Here is a tiny trained network, its code and every weight. The questions are about switching its units off for an input and a class, where a switched-off unit gives its printed mean instead of its output.

import numpy as np


def w(rows, s, z=0):
    codes = np.array(rows[::2]) - 128.0
    scale = np.full(codes.shape[1], s)
    scale[-1] = z or s
    return codes * scale


def norm(h):
    return h / np.sqrt((h * h).mean(-1, keepdims=True) + 1e-5)


def f(y):
    return y / 2 * (1 + np.tanh(0.7978845608 * (y + 0.044715 * y**3)))


def log_softmax(a):
    a = a - a.max(-1, keepdims=True)
    return a - np.log(np.exp(a).sum(-1, keepdims=True))


def net(x, mask):
    res = np.array(x, float).reshape(1, 4) / 4 @ E
    u = 0
    for l in range(2):
        y = f(norm(res) @ A[l][:, :-1].T + A[l][:, -1])
        res = res + np.where(mask[u : u + 16], y, B[l][:, -1]) @ B[l][:, :-1]
        u += 16
    return log_softmax(norm(res)[-1] @ U[:, :-1].T + U[:, -1])


A, B = {}, {}
E = w([
[221,75,68,136,151,135,84,148],'x0',
[106,103,138,97,118,133,12,46],'x1',
[53,93,27,151,243,207,152,83],'x2',
[87,2,144,201,20,159,144,131],'x3',
],0.0059)
A[0] = w([
[183,129,97,163,148,137,222,244,34],'0.n0',
[126,169,19,154,26,188,190,186,34],'0.n1',
[204,66,69,141,151,93,85,173,86],'0.n2',
[129,136,112,225,212,185,155,118,69],'0.n3',
[128,198,104,90,205,94,155,209,87],'0.n4',
[48,163,245,113,140,134,226,77,119],'0.n5',
[72,50,106,33,194,169,171,133,55],'0.n6',
[208,57,73,149,181,85,112,188,76],'0.n7',
[165,138,164,104,129,202,254,168,49],'0.n8',
[149,184,102,128,65,105,115,150,29],'0.n9',
[84,120,99,105,113,155,61,58,136],'0.n10',
[86,64,138,205,57,137,117,126,127],'0.n11',
[173,129,185,121,83,86,147,148,112],'0.n12',
[224,118,61,99,93,179,143,131,3],'0.n13',
[124,128,164,145,175,53,73,30,90],'0.n14',
[139,160,152,21,193,97,76,136,111],'0.n15',
],0.0061,0.003)
B[0] = w([
[63,157,41,100,30,56,38,154,222],'0.n0',
[109,130,111,88,118,119,176,148,166],'0.n1',
[65,221,194,147,97,161,140,148,186],'0.n2',
[127,163,173,143,90,64,204,93,196],'0.n3',
[137,73,110,76,138,169,171,178,229],'0.n4',
[181,163,103,226,130,208,1,175,226],'0.n5',
[149,85,152,205,116,55,133,76,186],'0.n6',
[26,190,199,208,71,207,124,104,188],'0.n7',
[105,128,31,136,45,86,92,154,182],'0.n8',
[102,118,129,150,191,108,139,98,131],'0.n9',
[197,175,86,121,33,135,222,124,209],'0.n10',
[124,89,135,40,217,190,153,180,255],'0.n11',
[96,73,124,146,219,87,148,156,212],'0.n12',
[119,170,177,150,179,155,43,130,127],'0.n13',
[136,86,63,89,106,133,118,158,170],'0.n14',
[71,67,164,92,125,174,177,166,228],'0.n15',
],0.0058,0.0033)
A[1] = w([
[125,98,151,40,74,143,106,47,114],'1.n0',
[125,195,109,104,176,165,145,137,92],'1.n1',
[180,237,116,53,169,104,120,125,100],'1.n2',
[130,205,147,232,145,195,44,135,104],'1.n3',
[122,210,116,63,220,119,123,99,61],'1.n4',
[172,124,77,103,35,81,119,101,121],'1.n5',
[74,37,123,144,117,171,185,121,129],'1.n6',
[130,165,73,128,88,169,22,85,151],'1.n7',
[123,134,173,93,116,43,30,204,192],'1.n8',
[146,132,64,229,207,86,207,41,91],'1.n9',
[64,116,192,143,86,90,228,124,166],'1.n10',
[153,160,125,85,120,141,65,58,68],'1.n11',
[84,41,130,142,108,157,105,78,28],'1.n12',
[126,94,117,92,118,136,58,31,81],'1.n13',
[214,118,234,126,127,1,150,177,90],'1.n14',
[94,143,77,159,176,134,152,103,2],'1.n15',
],0.0075,0.0047)
B[1] = w([
[124,166,75,133,159,111,156,179,171],'1.n0',
[143,115,145,129,118,134,103,116,152],'1.n1',
[141,79,161,137,65,113,110,150,180],'1.n2',
[158,150,180,155,96,160,138,125,169],'1.n3',
[132,86,154,132,116,116,120,156,162],'1.n4',
[155,178,94,114,143,123,132,125,150],'1.n5',
[155,139,156,95,139,114,102,131,217],'1.n6',
[135,149,130,152,201,130,137,147,171],'1.n7',
[112,125,115,149,160,145,143,92,254],'1.n8',
[114,140,128,121,131,125,102,70,194],'1.n9',
[169,150,126,107,157,109,108,116,190],'1.n10',
[95,123,123,164,50,93,143,166,133],'1.n11',
[101,120,152,133,69,97,118,147,155],'1.n12',
[107,137,130,167,68,64,157,163,152],'1.n13',
[95,125,110,128,103,130,117,51,205],'1.n14',
[112,128,150,144,11,95,121,118,135],'1.n15',
],0.012,0.0062)
U = w([
[79,130,112,126,113,90,101,7,144],'0',
[102,183,46,146,113,71,149,214,138],'1',
[136,42,183,49,123,142,87,177,130],'2',
[116,168,195,216,98,184,90,148,131],'3',
[159,181,99,90,231,193,123,106,174],'4',
[167,112,127,140,175,130,194,119,3],'5',
[152,113,132,135,166,137,214,118,3],'6',
[167,117,123,136,176,131,179,119,13],'7',
],0.018)

Each question gives the input, the list of numbers given to net, and the class t.
The units are the neurons (one row each of A and B). Each row of codes is followed by its name. A weight is (code - 128) times the scale printed after its matrix; where a second scale follows, it is the last column's (A, B and U).
mask holds one flag per neuron, layer by layer. A switched-off neuron (its flag False) gives its mean, the last column of its row in B, instead of its output. The means were averaged over made-up inputs and are rounded, as every weight is.
A unit's drop is (log p(t) with every unit on - log p(t) with that unit switched off) / (log p(t) with every unit on - log p(t) with every unit switched off).
most important unit: the unit with the biggest drop
top k neurons: the k neurons with the biggest drops, biggest first
top k neurons in layer l: the k neurons of layer l with the biggest drops, biggest first
drop of u: that unit's drop, to one decimal
input [8,-7,7,-4], class 3: top 3 neurons => [0.n7, 0.n2, 0.n13]
input [5,8,4,7], class 1: top 2 neurons in layer 1 => [1.n13, 1.n0]
input [0,3,5,6], class 2: top 3 neurons => [0.n11, 1.n6, 1.n14]
input [-7,-3,2,-4], class 3: most important unit => 0.n5
input [-3,-7,-2,6], class 1: top 2 neurons in layer 0 => [0.n0, 0.n8]
input [-1,3,-3,-1], class 4: top 4 neurons => [0.n15, 1.n0, 0.n14, 0.n6]
input [8,5,-6,-7], class 3: top 2 neurons in layer 0 => [0.n11, 0.n7]
input [-3,8,-7,-4], class 1: top 3 neurons => [1.n0, 0.n14, 1.n11]
input [-6,-7,5,-5], class 1: top 3 neurons in layer 0 => [0.n4, 0.n8, 0.n7]
input [-6,2,-7,6], class 0: top 2 neurons in layer 0 => [0.n15, 0.n7]
input [-7,-2,-1,-5], class 3: top 2 neurons in layer 0 => [0.n5, 0.n11]
input [7,-3,-8,-2], class 0: top 2 neurons => [1.n14, 0.n5]
input [6,-4,-4,-3], class 3: top 2 neurons => [0.n7, 0.n2]
input [2,-6,6,2], class 0: top neuron => [1.n9]
input [-7,4,-1,3], class 3: top 2 neurons => [0.n5, 1.n3]
input [-8,-2,-8,-5], class 0: top 3 neurons in layer 0 => [0.n7, 0.n12, 0.n2]
input [-6,2,1,-3], class 3: top 2 neurons => [0.n5, 1.n3]
input [4,5,-4,-2], class 1: top 2 neurons in layer 1 => [1.n0, 1.n11]
input [6,-2,0,3], class 3: top 2 neurons => [0.n7, 1.n3]
input [-2,-7,-5,5], class 1: most important unit => 0.n8
input [3,-1,-2,-4], class 2: top 2 neurons in layer 1 => [1.n7, 1.n0]
input [-8,8,-4,7], class 1: top 2 neurons in layer 1 => [1.n0, 1.n13]
input [-4,2,-1,-4], class 2: drop of 0.n7 => 0.3
